Here is a tiny trained network, its code and every weight. The questions are about switching its units off for an input and a target symbol, where a switched-off unit gives its printed mean instead of its output.

import numpy as np


def w(rows, s, z=0):
    codes = np.array(rows[::2]) - 128.0
    scale = np.full(codes.shape[1], s)
    scale[-1] = z or s
    return codes * scale


def f(y):
    return np.maximum(y, 0)


def softmax(a):
    e = np.exp(a - a.max(-1, keepdims=True))
    return e / e.sum(-1, keepdims=True)


def log_softmax(a):
    a = a - a.max(-1, keepdims=True)
    return a - np.log(np.exp(a).sum(-1, keepdims=True))


def net(x, mask):
    ids = ['γεμπτψ'.index(c) for c in x.split()]
    T = len(ids)
    res = E[ids] + P[:T]
    q, k, v = (res @ M[0].T for M in (Q, K, V))
    z = softmax(np.where(np.tri(T) > 0, q @ k.T / 2**0.5, -1e9)) @ v
    res = res + np.where(mask[0], z, O[0][:, -1]) @ O[0][:, :-1]
    y = f(res @ A[0][:, :-1].T + A[0][:, -1])
    res = res + np.where(mask[1:13], y, B[0][:, -1]) @ B[0][:, :-1]
    return log_softmax(res[-1] @ U[:, :-1].T + U[:, -1])


Q, K, V, O, A, B = {}, {}, {}, {}, {}, {}
E = w([
[127,44,164,186,82,124,161],'γ',
[253,179,148,150,80,109,159],'ε',
[63,54,206,129,219,140,79],'μ',
[71,112,105,206,224,102,153],'π',
[66,194,200,48,115,84,108],'τ',
[148,189,60,179,116,68,222],'ψ',
],0.011)
P = w([
[84,122,136,100,125,119,156],'0',
[187,144,143,193,157,92,104],'1',
[118,71,71,65,117,45,116],'2',
[172,138,143,217,157,94,123],'3',
[88,128,165,113,132,159,210],'4',
[253,129,90,119,173,104,71],'5',
[62,177,127,125,77,195,84],'6',
[165,142,169,220,167,102,143],'7',
[68,176,175,134,109,213,172],'8',
],0.014)
Q[0] = w([
[158,133,172,173,207,32,149],'head 1',
[194,64,9,1,167,106,67],'head 1',
],0.0099)
K[0] = w([
[120,105,132,84,149,123,195],'head 1',
[152,85,110,118,128,3,86],'head 1',
],0.017)
V[0] = w([
[219,190,168,98,2,117,109],'head 1',
[204,149,17,205,149,110,193],'head 1',
],0.0092)
O[0] = w([
[152,75,247,115,133,2,187,4],'head 1',
[82,210,216,175,59,116,19,207],'head 1',
],0.0087,0.0014)
A[0] = w([
[82,166,20,146,94,254,66,131],'neuron 1',
[57,108,95,130,13,131,164,130],'neuron 2',
[166,92,110,204,113,179,115,178],'neuron 3',
[95,228,115,222,94,192,18,96],'neuron 4',
[228,197,122,139,205,101,113,88],'neuron 5',
[18,83,129,27,108,180,136,99],'neuron 6',
[64,132,110,13,106,131,182,2],'neuron 7',
[189,34,36,43,196,215,201,16],'neuron 8',
[159,75,153,196,215,133,60,89],'neuron 9',
[194,139,150,175,167,93,129,179],'neuron 10',
[184,164,123,232,87,108,144,154],'neuron 11',
[21,215,93,30,84,74,166,183],'neuron 12',
],0.0068,0.0049)
B[0] = w([
[191,140,215,178,118,57,124,228],'neuron 1',
[136,100,81,132,97,117,255,158],'neuron 2',
[130,130,82,92,180,151,141,181],'neuron 3',
[109,18,116,143,128,147,111,255],'neuron 4',
[99,77,116,123,113,142,148,181],'neuron 5',
[96,93,158,85,183,119,69,166],'neuron 6',
[197,168,138,134,195,121,83,149],'neuron 7',
[74,141,140,146,47,134,104,239],'neuron 8',
[129,224,93,107,68,104,187,156],'neuron 9',
[100,116,138,62,153,113,126,203],'neuron 10',
[87,170,143,95,137,137,84,231],'neuron 11',
[201,190,68,169,134,200,146,193],'neuron 12',
],0.0097,0.01)
U = w([
[102,28,114,102,96,118,201,115],'γ',
[158,165,199,122,122,60,149,126],'ε',
[32,126,151,112,114,164,51,119],'μ',
[193,88,149,184,177,123,128,85],'π',
[165,186,98,74,254,169,119,252],'τ',
[151,220,108,169,31,153,136,115],'ψ',
],0.0078,0.0041)

Each question gives the input, a string of symbols that net reads in full, and the target symbol t.
The units are the heads (2 rows each of Q, K, V and O) and the neurons (one row each of A and B). Each row of codes is followed by its name. A weight is (code - 128) times the scale printed after its matrix; where a second scale follows, it is the last column's (O, A, B and U).
mask holds one flag per unit, heads first, then neurons. A switched-off unit (its flag False) gives its mean, the last column of its rows in O or B, instead of its output. The means were averaged over made-up inputs and are rounded, as every weight is.
A unit's drop is (log p(t) with every unit on - log p(t) with that unit switched off) / (log p(t) with every unit on - log p(t) with every unit switched off).
The circuit of an input: a set's keep is (log p(t) with only the set's units on - log p(t) with every unit switched off) / (log p(t) with every unit on - log p(t) with every unit switched off). Starting from the 12 units with the biggest drops (on a tie, the unit counted first), units are removed one at a time, each time the one whose removal leaves the highest keep (on an exact tie, the one counted first), for as long as the keep stays at least 0.8.
circuit, biggest first: the units of the circuit, biggest drop first
unit that matters most: the unit with the biggest drop
top k neurons: the k neurons with the biggest drops, biggest first
drop when u is switched off: that unit's drop, to one decimal
input π π γ μ, target π: top 3 neurons => (neuron 1; neuron 4; neuron 8)
input τ γ γ ε τ γ, target τ: unit that matters most => neuron 8
input ψ ψ τ ψ μ ψ, target γ: circuit, biggest first => (head 1; neuron 5)
input π μ ψ ε, target π: top 3 neurons => (neuron 1; neuron 4; neuron 8)
input τ ε γ μ π ψ π τ π, target π: circuit, biggest first => (neuron 1; head 1; neuron 4)
input ψ τ ψ τ τ γ ε π, target γ: circuit, biggest first => (head 1; neuron 8)
input ε μ π γ, target ε: circuit, biggest first => (head 1; neuron 4)
input ψ γ τ ψ μ γ, target γ: circuit, biggest first => (head 1; neuron 8)
input ψ π π ε ψ π π, target π: circuit, biggest first => (neuron 1; head 1; neuron 4; neuron 8)
input γ ψ π μ τ μ ε μ, target γ: circuit, biggest first => (head 1; neuron 8)
input ψ τ μ ψ, target μ: circuit, biggest first => (head 1; neuron 11; neuron 4)
input μ ψ ε ψ μ ψ π τ, target ψ: top 4 neurons => (neuron 8; neuron 4; neuron 1; neuron 10)
input μ ψ τ ε ψ ε, target γ: circuit, biggest first => (head 1; neuron 5)
input π ψ ε ψ ε μ, target ε: top 2 neurons => (neuron 9; neuron 4)
input ψ ε ε μ ψ τ γ, target γ: circuit, biggest first => (head 1)
input μ π ε ψ μ γ μ ε, target ψ: drop when head 1 is switched off => 2.3
input γ ε π τ ε ψ μ ψ, target ε: drop when neuron 12 is switched off => 0.1
input μ τ μ ψ γ γ, target ψ: drop when head 1 is switched off => 1.1
